Here is a tiny trained network, its code and every weight. The questions are about switching its units off for an input and a class, where a switched-off unit gives its printed mean instead of its output.

import numpy as np


def w(rows, s, z=0):
    codes = np.array(rows[::2]) - 128.0
    scale = np.full(codes.shape[1], s)
    scale[-1] = z or s
    return codes * scale


def norm(h):
    return h / np.sqrt((h * h).mean(-1, keepdims=True) + 1e-5)


def f(y):
    return np.maximum(y, 0)


def log_softmax(a):
    a = a - a.max(-1, keepdims=True)
    return a - np.log(np.exp(a).sum(-1, keepdims=True))


def net(x, mask):
    res = np.array(x, float).reshape(1, 7) / 4 @ E
    u = 0
    for l in range(2):
        y = f(norm(res) @ A[l][:, :-1].T + A[l][:, -1])
        res = res + np.where(mask[u : u + 14], y, B[l][:, -1]) @ B[l][:, :-1]
        u += 14
    return log_softmax(norm(res)[-1] @ U[:, :-1].T + U[:, -1])


A, B = {}, {}
E = w([
[62,185,49,152,201],'x0',
[95,121,146,124,129],'x1',
[116,190,157,254,85],'x2',
[79,205,91,69,46],'x3',
[135,128,123,127,128],'x4',
[162,252,215,62,163],'x5',
[134,128,127,129,127],'x6',
],0.0076)
A[0] = w([
[175,112,214,154,8,75],'L0N0',
[152,84,157,68,86,140],'L0N1',
[156,131,189,179,195,46],'L0N2',
[161,217,200,141,140,4],'L0N3',
[139,61,101,181,113,47],'L0N4',
[99,113,76,127,64,89],'L0N5',
[77,194,70,164,186,72],'L0N6',
[188,186,181,224,123,134],'L0N7',
[85,185,121,94,51,107],'L0N8',
[139,93,134,120,183,112],'L0N9',
[152,143,145,47,181,182],'L0N10',
[117,100,178,180,159,82],'L0N11',
[68,154,157,173,74,143],'L0N12',
[129,116,110,152,126,98],'L0N13',
],0.015,0.0023)
B[0] = w([
[106,174,111,172,248,255],'L0N0',
[117,141,97,137,201,211],'L0N1',
[192,199,85,144,83,202],'L0N2',
[86,137,226,151,67,237],'L0N3',
[96,142,203,133,74,203],'L0N4',
[142,104,205,132,77,194],'L0N5',
[113,154,140,153,252,221],'L0N6',
[84,75,80,41,117,243],'L0N7',
[232,159,80,161,80,222],'L0N8',
[197,141,111,115,109,177],'L0N9',
[103,89,172,73,96,235],'L0N10',
[172,165,98,135,96,182],'L0N11',
[117,75,94,49,118,203],'L0N12',
[103,150,152,119,107,153],'L0N13',
],0.02,0.008)
A[1] = w([
[101,136,83,149,136,125],'L1N0',
[48,123,66,85,103,21],'L1N1',
[121,102,208,167,71,153],'L1N2',
[96,129,197,149,174,104],'L1N3',
[175,69,169,79,143,173],'L1N4',
[97,125,194,173,83,140],'L1N5',
[158,152,53,78,91,249],'L1N6',
[105,116,137,192,103,94],'L1N7',
[105,17,72,66,114,91],'L1N8',
[133,144,126,186,253,85],'L1N9',
[236,161,59,167,72,28],'L1N10',
[92,29,116,232,97,78],'L1N11',
[148,86,91,97,147,93],'L1N12',
[112,28,97,209,132,250],'L1N13',
],0.014,0.0015)
B[1] = w([
[123,103,141,109,145,152],'L1N0',
[134,3,117,132,129,178],'L1N1',
[147,122,80,54,87,208],'L1N2',
[164,136,77,121,104,206],'L1N3',
[82,118,85,193,116,200],'L1N4',
[155,101,114,58,95,197],'L1N5',
[132,105,132,208,133,214],'L1N6',
[104,121,158,97,106,152],'L1N7',
[84,39,101,153,128,174],'L1N8',
[130,165,91,90,216,254],'L1N9',
[191,198,85,240,71,206],'L1N10',
[124,194,224,79,119,158],'L1N11',
[81,97,142,122,123,155],'L1N12',
[127,207,210,128,163,149],'L1N13',
],0.023,0.0081)
U = w([
[135,187,130,102,248,94],'0',
[142,156,192,45,70,86],'1',
[192,169,143,220,114,120],'2',
[149,128,76,112,139,253],'3',
[94,62,115,145,147,101],'4',
],0.015,0.0067)

Each question gives the input, the list of numbers given to net, and the class t.
The units are the neurons (one row each of A and B). Each row of codes is followed by its name. A weight is (code - 128) times the scale printed after its matrix; where a second scale follows, it is the last column's (A, B and U).
mask holds one flag per neuron, layer by layer. A switched-off neuron (its flag False) gives its mean, the last column of its row in B, instead of its output. The means were averaged over made-up inputs and are rounded, as every weight is.
A unit's drop is (log p(t) with every unit on - log p(t) with that unit switched off) / (log p(t) with every unit on - log p(t) with every unit switched off).
The circuit of an input: a set's keep is (log p(t) with only the set's units on - log p(t) with every unit switched off) / (log p(t) with every unit on - log p(t) with every unit switched off). Starting from the 12 units with the biggest drops (on a tie, the unit counted first), units are removed one at a time, each time the one whose removal leaves the highest keep (on an exact tie, the one counted first), for as long as the keep stays at least 0.8.
circuit, biggest first: the units of the circuit, biggest drop first
unit that matters most: the unit with the biggest drop
top k neurons: the k neurons with the biggest drops, biggest first
top k neurons in layer l: the k neurons of layer l with the biggest drops, biggest first
input [5,-8,6,2,-2,1,-7], class 4: circuit, biggest first	[L0N7 L1N1]
input [5,0,1,6,-6,6,2], class 1: unit that matters most	L0N3
input [0,-7,-3,7,1,6,6], class 2: circuit, biggest first	[L0N8 L1N10]
input [-8,-3,-1,0,5,8,-2], class 0: top 2 neurons	[L0N0 L0N1]
input [6,8,-7,6,3,0,-1], class 4: top 2 neurons	[L0N0 L0N2]
input [6,-7,-8,1,-2,2,0], class 4: top 3 neurons	[L0N10 L0N0 L0N1]
input [4,6,5,6,5,6,2], class 1: top 4 neurons in layer 1	[L1N10 L1N9 L1N4 L1N3]
input [4,-7,-1,-5,5,5,2], class 1: top 2 neurons	[L0N3 L0N10]
input [-7,-4,-5,6,-7,6,-4], class 0: top 3 neurons	[L0N1 L0N0 L0N4]
input [5,-4,-7,-8,7,7,-5], class 2: top 3 neurons in layer 1	[L1N4 L1N9 L1N5]
input [6,6,4,-7,-4,-3,4], class 2: top 2 neurons in layer 0	[L0N2 L0N11]
input [-4,-2,7,5,-3,4,3], class 4: top 2 neurons	[L0N7 L0N12]
input [5,-8,1,8,1,1,8], class 2: top 3 neurons	[L0N8 L0N0 L1N10]
input [7,4,5,1,-5,-5,-7], class 0: top 2 neurons	[L0N6 L0N7]
input [8,-2,8,-2,0,-3,3], class 0: top 3 neurons	[L0N6 L0N10 L1N9]
input [-7,5,-7,-3,-6,0,8], class 0: circuit, biggest first	[L0N1]
input [-8,-6,-1,-8,2,-2,2], class 0: top 3 neurons	[L0N0 L0N8 L1N9]
input [-5,3,-7,7,5,0,1], class 2: top 4 neurons	[L0N8 L0N7 L0N6 L0N12]
input [-6,1,-6,-1,3,3,7], class 0: top 3 neurons	[L0N1 L0N7 L0N12]
input [-1,0,-4,-3,2,1,-3], class 4: top 2 neurons	[L0N10 L0N8]
input [-3,-5,-7,5,-2,1,3], class 4: top neuron in layer 0	[L0N10]
input [5,5,-7,4,1,-2,-1], class 4: top 3 neurons in layer 0	[L0N0 L0N3 L0N10]
input [4,-4,3,8,-4,0,-8], class 2: top 2 neurons in layer 0	[L0N8 L0N0]
input [-5,0,-6,8,-6,2,-5], class 2: top 2 neurons in layer 0	[L0N8 L0N7]
input [-6,6,8,2,6,5,-5], class 4: top 2 neurons in layer 0	[L0N7 L0N12]
input [-6,-7,-4,-5,-7,-8,1], class 1: top 2 neurons in layer 0	[L0N4 L0N6]
